[[133 127 119 120 123 146 131 126 144]
 [109 130 123 116 127 129 118 156 137]
 [146 127 123 135 125 141 140 105 132]
 [115 130 134 127 132 113 121 150 118]
 [108 130 132 125 131 115 118 157 123]
 [120 129 117 118 124 139 124 142 145]]
->
[[144 133 127 119 120 123 146 131 126]
 [137 109 130 123 116 127 129 118 156]
 [132 146 127 123 135 125 141 140 105]
 [118 115 130 134 127 132 113 121 150]
 [123 108 130 132 125 131 115 118 157]
 [145 120 129 117 118 124 139 124 142]]

[[ 99 123]
 [138 127]
 [134 143]
 [130 118]
 [116 121]
 [119 116]
 [111 126]]
->
[[123  99]
 [127 138]
 [143 134]
 [118 130]
 [121 116]
 [116 119]
 [126 111]]

[[118 133 135 117 115 134 132 135 151 118 131 131 135 148 126 147]
 [119 123 132 119 116 140 137 132 149 119 135 125 132 147 132 146]
 [148 147 139 149 155 112 126 139 112 148 127 140 139 113 119 114]
 [116 128 133 115 112 138 134 133 154 116 133 128 133 151 129 150]
 [114 124 132 113 110 141 136 132 156 114 135 126 132 153 131 152]]
->
[[147 118 133 135 117 115 134 132 135 151 118 131 131 135 148 126]
 [146 119 123 132 119 116 140 137 132 149 119 135 125 132 147 132]
 [114 148 147 139 149 155 112 126 139 112 148 127 140 139 113 119]
 [150 116 128 133 115 112 138 134 133 154 116 133 128 133 151 129]
 [152 114 124 132 113 110 141 136 132 156 114 135 126 132 153 131]]

[[117 115 115 122 150]
 [109 105 145 140 138]
 [110 106 147 142 137]]
->
[[150 117 115 115 122]
 [138 109 105 145 140]
 [137 110 106 147 142]]

[[134 144 127 132 128 112]
 [124 131 131 147 112 123]
 [134 126 116 117 141 132]
 [119 128 103 124 134 125]
 [113 105 125 129 122 147]
 [132 127 139 141 113 130]
 [114 106 125 129 122 147]]
->
[[112 134 144 127 132 128]
 [123 124 131 131 147 112]
 [132 134 126 116 117 141]
 [125 119 128 103 124 134]
 [147 113 105 125 129 122]
 [130 132 127 139 141 113]
 [147 114 106 125 129 122]]

[[130 133 128 128 132 152 137 128 128 128 134 129]
 [128 127 140 128 130 133 128 139 133 133 127 144]
 [129 128 153 127 128 128 128 148 135 127 126 128]
 [129 128 131 128 147 128 128 145 131 134 127 129]
 [129 136 129 128 150 128 129 144 130 131 127 128]
 [146 128 130 131 130 130 130 129 128 140 140 124]
 [129 125 150 129 130 151 128 129 129 128 128 129]
 [156 128 129 135 129 131 129 128 129 133 136 126]]
->
[[129 130 133 128 128 132 152 137 128 128 128 134]
 [144 128 127 140 128 130 133 128 139 133 133 127]
 [128 129 128 153 127 128 128 128 148 135 127 126]
 [129 129 128 131 128 147 128 128 145 131 134 127]
 [128 129 136 129 128 150 128 129 144 130 131 127]
 [124 146 128 130 131 130 130 130 129 128 140 140]
 [129 129 125 150 129 130 151 128 129 129 128 128]
 [126 156 128 129 135 129 131 129 128 129 133 136]]

[[151 129 117 149 131 138 135 135 143 133 148 118 151 146 144]
 [104 131 140 107 127 117 121 128 114 123 110 137 108 109 114]
 [147 119 133 142 127 142 141 102 132 134 129 145 127 149 127]]
->
[[144 151 129 117 149 131 138 135 135 143 133 148 118 151 146]
 [114 104 131 140 107 127 117 121 128 114 123 110 137 108 109]
 [127 147 119 133 142 127 142 141 102 132 134 129 145 127 149]]
---
[[125 116 112 146 134]
 [128 102 124 134 125]
 [128 103 124 134 125]]
->
[[116 112]
 [102 124]]

[[135 125 125 119 151]
 [135 111 126 136 130]
 [135 112 123 127 150]
 [135 138 122 130 117]
 [135 125 123 119 149]]
->
[[125 125]
 [111 126]]

[[128 127 126 127 129]
 [108 104 129 104 126]
 [128 128 129 128 127]]
->
[[127 126]
 [104 129]]

[[120 148 125 131]
 [137 112 135 145]
 [141 118 129 138]
 [133 104 123 127]
 [122 148 121 134]]
->
[[148 125]
 [112 135]]

[[117 105 143 127]
 [116 105 137 129]]
->
[[105 143]
 [105 137]]

[[135 139 125 106 149]
 [111 139 106 120 149]]
->
[[139 125]
 [139 106]]

[[135 120 133]
 [116 157 122]
 [132 142 124]]
->
[[120 133]
 [157 122]]

[[125 119 138]
 [142 146 153]
 [139 143 155]
 [132 117 109]]
->
[[119 138]
 [146 153]]

[[125 149 113 127]
 [146 148 122 140]
 [127 150 128 128]]
->
[[149 113]
 [148 122]]
